Here is a tiny trained network, its code and every weight. The questions are about switching its units off for an input and a target symbol, where a switched-off unit gives its printed mean instead of its output.

import numpy as np


def w(rows, s, z=0):
    codes = np.array(rows[::2]) - 128.0
    scale = np.full(codes.shape[1], s)
    scale[-1] = z or s
    return codes * scale


def f(y):
    return np.maximum(y, 0)


def softmax(a):
    e = np.exp(a - a.max(-1, keepdims=True))
    return e / e.sum(-1, keepdims=True)


def log_softmax(a):
    a = a - a.max(-1, keepdims=True)
    return a - np.log(np.exp(a).sum(-1, keepdims=True))


def net(x, mask):
    ids = ['βελμπσφψω'.index(c) for c in x.split()]
    T = len(ids)
    res = E[ids] + P[:T]
    r = res
    for j in range(2):
        rows = slice(4 * j, 4 * j + 4)
        q, k, v = (r @ M[0][rows].T for M in (Q, K, V))
        z = softmax(np.where(np.tri(T) > 0, q @ k.T / 4**0.5, -1e9)) @ v
        o = O[0][rows]
        res = res + np.where(mask[j], z, o[:, -1]) @ o[:, :-1]
    y = f(res @ A[0][:, :-1].T + A[0][:, -1])
    res = res + np.where(mask[2:6], y, B[0][:, -1]) @ B[0][:, :-1]
    return log_softmax(res[-1] @ U[:, :-1].T + U[:, -1])


Q, K, V, O, A, B = {}, {}, {}, {}, {}, {}
E = w([
[33,188,93,155,112,109],'β',
[131,86,59,149,159,142],'ε',
[20,187,253,32,119,102],'λ',
[156,161,173,82,182,181],'μ',
[124,95,147,6,197,70],'π',
[59,79,91,82,167,9],'σ',
[90,79,230,8,119,107],'φ',
[75,45,134,112,87,70],'ψ',
[187,90,148,78,76,168],'ω',
],0.015)
P = w([
[120,100,118,149,156,183],'0',
[248,137,191,171,128,62],'1',
[188,203,68,97,88,123],'2',
[134,58,188,76,118,132],'3',
[2,84,82,215,163,166],'4',
[113,233,20,75,114,105],'5',
[165,66,133,121,72,41],'6',
],0.014)
Q[0] = w([
[218,199,142,142,136,82],'head 1',
[106,197,68,150,182,124],'head 1',
[157,128,102,124,57,70],'head 1',
[127,94,114,12,92,110],'head 1',
[161,188,109,209,53,171],'head 2',
[71,155,99,113,173,149],'head 2',
[187,171,102,76,56,102],'head 2',
[161,140,177,162,147,57],'head 2',
],0.011)
K[0] = w([
[70,132,107,116,224,236],'head 1',
[150,193,133,177,213,124],'head 1',
[55,97,32,84,106,132],'head 1',
[159,92,105,104,58,119],'head 1',
[113,143,134,121,185,167],'head 2',
[167,145,148,174,116,61],'head 2',
[1,213,114,106,94,186],'head 2',
[83,46,94,153,198,166],'head 2',
],0.0097)
V[0] = w([
[109,158,76,133,150,46],'head 1',
[192,60,59,147,161,166],'head 1',
[145,162,73,213,79,115],'head 1',
[75,115,125,167,131,126],'head 1',
[154,92,126,90,85,80],'head 2',
[109,126,79,95,92,82],'head 2',
[96,86,120,169,138,99],'head 2',
[148,185,81,109,248,97],'head 2',
],0.014)
O[0] = w([
[143,205,186,42,202,153,170],'head 1',
[82,238,140,151,57,248,112],'head 1',
[130,92,243,50,25,168,2],'head 1',
[60,43,137,119,205,194,105],'head 1',
[159,113,157,46,179,204,183],'head 2',
[143,138,127,41,132,137,187],'head 2',
[195,112,230,82,168,254,139],'head 2',
[105,199,168,167,207,51,173],'head 2',
],0.0083,0.0077)
A[0] = w([
[132,2,250,183,145,164,177],'neuron 1',
[83,41,91,141,69,127,105],'neuron 2',
[234,207,77,116,162,101,100],'neuron 3',
[121,149,61,168,170,185,3],'neuron 4',
],0.0073,0.0052)
B[0] = w([
[10,65,128,89,107,132,179],'neuron 1',
[86,205,209,44,126,33,173],'neuron 2',
[114,161,131,110,56,196,255],'neuron 3',
[198,94,1,110,121,240,158],'neuron 4',
],0.0095,0.01)
U = w([
[131,169,110,197,187,141,117],'β',
[143,161,32,66,114,127,113],'ε',
[191,121,181,138,233,159,150],'λ',
[207,81,80,104,143,93,151],'μ',
[124,77,93,109,89,220,4],'π',
[50,141,172,197,119,164,123],'σ',
[118,59,140,81,90,129,89],'φ',
[160,149,68,37,1,103,232],'ψ',
[94,139,126,192,138,82,88],'ω',
],0.0072,0.0035)

Each question gives the input, a string of symbols that net reads in full, and the target symbol t.
The units are the heads (4 rows each of Q, K, V and O) and the neurons (one row each of A and B). Each row of codes is followed by its name. A weight is (code - 128) times the scale printed after its matrix; where a second scale follows, it is the last column's (O, A, B and U).
mask holds one flag per unit, heads first, then neurons. A switched-off unit (its flag False) gives its mean, the last column of its rows in O or B, instead of its output. The means were averaged over made-up inputs and are rounded, as every weight is.
A unit's drop is (log p(t) with every unit on - log p(t) with that unit switched off) / (log p(t) with every unit on - log p(t) with every unit switched off).
The circuit of an input: a set's keep is (log p(t) with only the set's units on - log p(t) with every unit switched off) / (log p(t) with every unit on - log p(t) with every unit switched off). Starting from all 6 units, units are removed one at a time, each time the one whose removal leaves the highest keep (on an exact tie, the one counted first), for as long as the keep stays at least 0.8.
units of the circuit, in order: the units of the circuit, biggest drop first
top k neurons: the k neurons with the biggest drops, biggest first
heads that matter: for each layer, one digit per head in row order, 1 if its drop is at least 0.15 and else 0, layers parted by /
drop when u is switched off: that unit's drop, to one decimal
input σ π β σ ψ, target β: units of the circuit, in order	(head 1; head 2)
input ε π σ ε ω, target β: heads that matter	01
input β σ σ φ, target μ: heads that matter	10
input π β σ λ, target λ: heads that matter	11
input σ ψ σ ε β, target π: units of the circuit, in order	(head 2)
input σ ψ β σ, target φ: units of the circuit, in order	(head 2; neuron 1; head 1)
input π σ σ μ β σ λ, target λ: heads that matter	10
input β β β μ μ, target φ: heads that matter	10
input σ μ σ λ φ, target ω: units of the circuit, in order	(head 2; head 1)
input ψ β μ ω μ, target φ: units of the circuit, in order	(head 1; neuron 1)
input ψ λ β λ ε λ ψ, target φ: top 2 neurons	(neuron 1; neuron 3)
input ω β σ ω ψ, target φ: units of the circuit, in order	(head 1; neuron 1)
input μ β π π, target ε: units of the circuit, in order	(head 1; neuron 3)
input σ φ ε σ μ, target ε: top 2 neurons	(neuron 4; neuron 3)
input β σ σ λ μ, target λ: units of the circuit, in order	(head 2)
input ω σ ω ψ ψ σ π, target φ: heads that matter	01
input σ ψ ε ω λ, target π: heads that matter	01
input σ β ω σ ε, target φ: heads that matter	10
input β ε ω σ π, target σ: heads that matter	11
input φ β μ ε σ, target φ: units of the circuit, in order	(head 1)
input ε σ ω μ, target ψ: heads that matter	10
input ψ σ β ε, target λ: heads that matter	11
input μ μ β ψ ψ, target ω: top 2 neurons	(neuron 2; neuron 3)
input π σ λ π, target λ: heads that matter	01
input σ π ω λ β, target β: top 2 neurons	(neuron 1; neuron 2)
input ω φ μ φ ω ε, target ψ: drop when neuron 1 is switched off	0.0
